Below is a small trained network, with its code and all its weights. Each question gives an input and a class and asks what happens when units are switched off, that is, made to give their printed mean instead of their output.

import numpy as np


def w(rows, s, z=0):
    codes = np.array(rows[::2]) - 128.0
    scale = np.full(codes.shape[1], s)
    scale[-1] = z or s
    return codes * scale


def f(y):
    return y / 2 * (1 + np.tanh(0.7978845608 * (y + 0.044715 * y**3)))


def log_softmax(a):
    a = a - a.max(-1, keepdims=True)
    return a - np.log(np.exp(a).sum(-1, keepdims=True))


def net(x, mask):
    res = np.array(x, float).reshape(1, 3) / 4 @ E
    y = f(res @ A[0][:, :-1].T + A[0][:, -1])
    res = res + np.where(mask, y, B[0][:, -1]) @ B[0][:, :-1]
    return log_softmax(res[-1] @ U[:, :-1].T + U[:, -1])


A, B = {}, {}
E = w([
[141,196,142,19,17,168,205],'x0',
[188,73,224,38,147,205,48],'x1',
[208,2,56,127,91,119,119],'x2',
],0.011)
A[0] = w([
[107,172,119,122,141,39,182,193],'neuron 0',
[107,110,208,115,248,180,64,165],'neuron 1',
[210,109,129,50,144,163,105,111],'neuron 2',
[132,122,185,109,214,142,87,147],'neuron 3',
[182,120,220,66,64,184,95,253],'neuron 4',
[99,165,141,124,135,134,178,140],'neuron 5',
[162,115,95,199,215,11,104,144],'neuron 6',
[79,136,136,245,204,111,136,158],'neuron 7',
],0.014,0.0072)
B[0] = w([
[32,155,154,137,90,90,161,194],'neuron 0',
[145,160,210,161,222,221,136,209],'neuron 1',
[175,64,108,102,171,131,67,203],'neuron 2',
[128,179,196,166,182,236,85,180],'neuron 3',
[238,158,51,87,132,131,141,252],'neuron 4',
[168,173,218,121,101,51,146,166],'neuron 5',
[12,63,116,235,69,205,26,226],'neuron 6',
[86,143,58,209,204,94,70,215],'neuron 7',
],0.011,0.022)
U = w([
[123,191,157,84,6,82,200,249],'0',
[189,158,160,111,199,176,110,209],'1',
[198,89,50,59,97,99,109,104],'2',
[53,67,88,157,114,161,50,93],'3',
[78,167,153,156,217,9,118,31],'4',
],0.013,0.0015)

Each question gives the input, the list of numbers given to net, and the class t.
The units are the neurons (one row each of A and B). Each row of codes is followed by its name. A weight is (code - 128) times the scale printed after its matrix; where a second scale follows, it is the last column's (A, B and U).
mask holds one flag per neuron, in row order. A switched-off neuron (its flag False) gives its mean, the last column of its row in B, instead of its output. The means were averaged over made-up inputs and are rounded, as every weight is.
A unit's drop is (log p(t) with every unit on - log p(t) with that unit switched off) / (log p(t) with every unit on - log p(t) with every unit switched off).
The circuit of an input: a set's keep is (log p(t) with only the set's units on - log p(t) with every unit switched off) / (log p(t) with every unit on - log p(t) with every unit switched off). Starting from all 8 units, units are removed one at a time, each time the one whose removal leaves the highest keep (on an exact tie, the one counted first), for as long as the keep stays at least 0.8.
units of the circuit, in order: the units of the circuit, biggest drop first
unit that matters most: the unit with the biggest drop
top k neurons: the k neurons with the biggest drops, biggest first
drop of u: that unit's drop, to one decimal
input [-7,4,-6], class 1: unit that matters most : neuron 1
input [-1,0,-2], class 4: units of the circuit, in order : [neuron 6; neuron 4]
input [-5,3,-2], class 1: top 3 neurons : [neuron 1; neuron 3; neuron 0]
input [-6,5,5], class 1: top 4 neurons : [neuron 1; neuron 3; neuron 0; neuron 7]
input [3,-7,-1], class 0: top 2 neurons : [neuron 1; neuron 2]
input [5,-4,8], class 2: top 2 neurons : [neuron 6; neuron 5]
input [2,-3,7], class 2: top 2 neurons : [neuron 6; neuron 7]
input [2,-4,-6], class 4: top 2 neurons : [neuron 4; neuron 7]
input [-8,-5,-7], class 3: drop of neuron 6 : 7.2
input [-8,-7,-8], class 3: drop of neuron 6 : 5.9
input [1,-5,-1], class 4: drop of neuron 2 : 0.0
